Below is a small trained network, with its code and all its weights. Each question gives an input and a class and asks what happens when units are switched off, that is, made to give their printed mean instead of their output.

import numpy as np


def w(rows, s, z=0):
    codes = np.array(rows[::2]) - 128.0
    scale = np.full(codes.shape[1], s)
    scale[-1] = z or s
    return codes * scale


def f(y):
    return np.maximum(y, 0)


def log_softmax(a):
    a = a - a.max(-1, keepdims=True)
    return a - np.log(np.exp(a).sum(-1, keepdims=True))


def net(x, mask):
    res = np.array(x, float).reshape(1, 5) / 4 @ E
    y = f(res @ A[0][:, :-1].T + A[0][:, -1])
    res = res + np.where(mask, y, B[0][:, -1]) @ B[0][:, :-1]
    return log_softmax(res[-1] @ U[:, :-1].T + U[:, -1])


A, B = {}, {}
E = w([
[130,254,219],'x0',
[14,102,183],'x1',
[195,41,224],'x2',
[129,129,128],'x3',
[128,131,129],'x4',
],0.0088)
A[0] = w([
[109,155,224,172],'n1',
[186,42,131,208],'n2',
[88,145,10,172],'n3',
[112,228,106,190],'n4',
[91,125,56,167],'n5',
[44,103,157,238],'n6',
[149,209,179,228],'n7',
[36,113,19,229],'n8',
[224,158,84,253],'n9',
[164,143,195,109],'n10',
[105,180,116,137],'n11',
],0.014,0.0044)
B[0] = w([
[169,85,187,237],'n1',
[45,48,65,234],'n2',
[212,152,138,230],'n3',
[80,255,109,227],'n4',
[226,154,188,195],'n5',
[163,90,240,224],'n6',
[167,226,125,246],'n7',
[172,126,189,253],'n8',
[169,157,32,239],'n9',
[250,136,79,198],'n10',
[50,184,124,179],'n11',
],0.01,0.011)
U = w([
[250,112,99,70],'0',
[207,101,204,82],'1',
[121,174,83,211],'2',
[28,163,228,13],'3',
[130,63,36,184],'4',
[82,36,189,250],'5',
],0.012,0.0017)

Each question gives the input, the list of numbers given to net, and the class t.
The units are the neurons (one row each of A and B). Each row of codes is followed by its name. A weight is (code - 128) times the scale printed after its matrix; where a second scale follows, it is the last column's (A, B and U).
mask holds one flag per neuron, in row order. A switched-off neuron (its flag False) gives its mean, the last column of its row in B, instead of its output. The means were averaged over made-up inputs and are rounded, as every weight is.
A unit's drop is (log p(t) with every unit on - log p(t) with that unit switched off) / (log p(t) with every unit on - log p(t) with every unit switched off).
The circuit of an input: a set's keep is (log p(t) with only the set's units on - log p(t) with every unit switched off) / (log p(t) with every unit on - log p(t) with every unit switched off). Starting from all 11 units, units are removed one at a time, each time the one whose removal leaves the highest keep (on an exact tie, the one counted first), for as long as the keep stays at least 0.8.
units of the circuit, in order: the units of the circuit, biggest drop first
top k neurons: the k neurons with the biggest drops, biggest first
drop when u is switched off: that unit's drop, to one decimal
input [-7,0,1,3,-7], class 4: units of the circuit, in order => (n2)
input [-4,1,0,2,-8], class 1: top 2 neurons => (n9, n8)
input [-3,1,-6,6,7], class 1: units of the circuit, in order => (n8, n9)
input [6,-2,0,-1,5], class 2: units of the circuit, in order => (n4, n6)
input [-8,3,-1,5,-5], class 1: units of the circuit, in order => (n8, n9)
input [4,0,0,1,6], class 2: top 2 neurons => (n8, n6)
input [0,4,-5,-7,0], class 1: top 3 neurons => (n3, n8, n5)
input [3,0,-5,0,-5], class 2: top 2 neurons => (n6, n4)
input [1,5,-3,0,-3], class 3: top 2 neurons => (n10, n9)
input [-8,2,3,6,2], class 5: top 2 neurons => (n2, n9)
input [8,-2,3,7,7], class 0: top 2 neurons => (n10, n1)
input [-1,2,-1,1,3], class 1: drop when n9 is switched off => 0.2
input [-8,-3,3,-3,-1], class 4: drop when n2 is switched off => 0.4
input [6,-5,-5,-7,7], class 2: drop when n9 is switched off => 0.0
input [5,-2,8,6,-1], class 0: units of the circuit, in order => (n10)
